Below are the code and all the weights of a small trained network. Each question names an input and a target symbol and asks about switching units off, where a switched-off unit gives its printed mean instead of its output.

import numpy as np


def w(rows, s, z=0):
    codes = np.array(rows[::2]) - 128.0
    scale = np.full(codes.shape[1], s)
    scale[-1] = z or s
    return codes * scale


def norm(h):
    return h / np.sqrt((h * h).mean(-1, keepdims=True) + 1e-5)


def f(y):
    return np.maximum(y, 0)


def softmax(a):
    e = np.exp(a - a.max(-1, keepdims=True))
    return e / e.sum(-1, keepdims=True)


def log_softmax(a):
    a = a - a.max(-1, keepdims=True)
    return a - np.log(np.exp(a).sum(-1, keepdims=True))


def net(x, mask):
    ids = ['αεζθμτψ'.index(c) for c in x.split()]
    T = len(ids)
    res = E[ids] + P[:T]
    r = norm(res)
    for j in range(3):
        rows = slice(2 * j, 2 * j + 2)
        q, k, v = (r @ M[0][rows].T for M in (Q, K, V))
        z = softmax(np.where(np.tri(T) > 0, q @ k.T / 2**0.5, -1e9)) @ v
        o = O[0][rows]
        res = res + np.where(mask[j], z, o[:, -1]) @ o[:, :-1]
    y = f(norm(res) @ A[0][:, :-1].T + A[0][:, -1])
    res = res + np.where(mask[3:15], y, B[0][:, -1]) @ B[0][:, :-1]
    return log_softmax(norm(res)[-1] @ U[:, :-1].T + U[:, -1])


Q, K, V, O, A, B = {}, {}, {}, {}, {}, {}
E = w([
[152,130,122],'α',
[236,32,107],'ε',
[206,189,182],'ζ',
[181,93,121],'θ',
[139,51,69],'μ',
[156,65,153],'τ',
[12,237,8],'ψ',
],0.015)
P = w([
[98,82,16],'0',
[66,63,31],'1',
[51,62,66],'2',
[55,94,80],'3',
[28,98,97],'4',
[32,112,109],'5',
[8,113,105],'6',
[10,125,104],'7',
[10,126,102],'8',
[1,126,98],'9',
],0.0028)
Q[0] = w([
[250,36,96],'h1',
[152,180,86],'h1',
[179,153,148],'h2',
[148,150,105],'h2',
[99,149,124],'h3',
[83,159,138],'h3',
],0.016)
K[0] = w([
[86,174,238],'h1',
[146,81,138],'h1',
[197,137,78],'h2',
[52,222,136],'h2',
[106,174,125],'h3',
[161,254,33],'h3',
],0.0095)
V[0] = w([
[223,2,197],'h1',
[126,182,81],'h1',
[213,215,94],'h2',
[185,172,110],'h2',
[75,154,133],'h3',
[61,95,191],'h3',
],0.0075)
O[0] = w([
[137,155,184,254],'h1',
[234,99,3,104],'h1',
[85,160,197,122],'h2',
[88,124,73,135],'h2',
[127,75,48,64],'h3',
[88,65,154,127],'h3',
],0.0065)
A[0] = w([
[234,128,209,147],'n1',
[205,111,93,116],'n2',
[138,158,88,50],'n3',
[116,9,141,191],'n4',
[62,72,219,143],'n5',
[167,113,63,252],'n6',
[32,227,74,239],'n7',
[114,101,172,203],'n8',
[132,141,2,195],'n9',
[80,101,7,183],'n10',
[17,174,137,244],'n11',
[133,138,124,4],'n12',
],0.0088,0.0016)
B[0] = w([
[91,171,77,255],'n1',
[102,143,177,163],'n2',
[167,2,112,131],'n3',
[95,152,140,228],'n4',
[121,102,163,202],'n5',
[89,111,119,156],'n6',
[230,86,159,155],'n7',
[178,98,143,182],'n8',
[92,93,117,147],'n9',
[61,135,87,149],'n10',
[198,101,127,153],'n11',
[125,135,139,128],'n12',
],0.0088,0.0083)
U = w([
[181,34,98,9],'α',
[220,88,148,3],'ε',
[155,130,73,119],'ζ',
[114,215,140,146],'θ',
[3,170,110,60],'μ',
[52,95,237,177],'τ',
[85,101,54,223],'ψ',
],0.012,0.0048)

Each question gives the input, a string of symbols that net reads in full, and the target symbol t.
The units are the heads (2 rows each of Q, K, V and O) and the neurons (one row each of A and B). Each row of codes is followed by its name. A weight is (code - 128) times the scale printed after its matrix; where a second scale follows, it is the last column's (O, A, B and U).
mask holds one flag per unit, heads first, then neurons. A switched-off unit (its flag False) gives its mean, the last column of its rows in O or B, instead of its output. The means were averaged over made-up inputs and are rounded, as every weight is.
A unit's drop is (log p(t) with every unit on - log p(t) with that unit switched off) / (log p(t) with every unit on - log p(t) with every unit switched off).
The circuit of an input: a set's keep is (log p(t) with only the set's units on - log p(t) with every unit switched off) / (log p(t) with every unit on - log p(t) with every unit switched off). Starting from the 12 units with the biggest drops (on a tie, the unit counted first), units are removed one at a time, each time the one whose removal leaves the highest keep (on an exact tie, the one counted first), for as long as the keep stays at least 0.8.
units of the circuit, in order: the units of the circuit, biggest drop first
unit that matters most: the unit with the biggest drop
k most important neurons: the k neurons with the biggest drops, biggest first
heads that matter: for each layer, one digit per head in row order, 1 if its drop is at least 0.15 and else 0, layers parted by /
drop when u is switched off: that unit's drop, to one decimal
input ε α θ, target θ: units of the circuit, in order	(h3; n1)
input τ α μ τ τ τ μ, target τ: units of the circuit, in order	(h1)
input μ ε ψ τ τ, target ψ: heads that matter	110
input α ψ ε, target ψ: units of the circuit, in order	(h1; n10; n6)
input τ ζ ζ θ ζ τ α, target ε: heads that matter	000
input τ τ ε μ ζ α, target ε: heads that matter	010
input τ ε μ, target τ: 2 most important neurons	(n1; n4)
input τ ζ τ ψ, target ζ: 4 most important neurons	(n7; n11; n1; n4)
input α τ ψ τ, target ψ: heads that matter	100
input θ ζ θ τ ζ ζ α τ θ, target μ: 2 most important neurons	(n1; n7)
input ζ ζ ε ε ζ ζ ζ ζ ε θ, target θ: drop when n10 is switched off	0.1
input μ τ τ ε, target τ: drop when h2 is switched off	-0.1
input ζ τ τ θ τ ε ψ, target ζ: drop when n7 is switched off	0.8
input ζ τ μ τ θ ζ ζ τ τ θ, target μ: unit that matters most	h1
input τ ψ θ, target ψ: drop when h1 is switched off	0.9
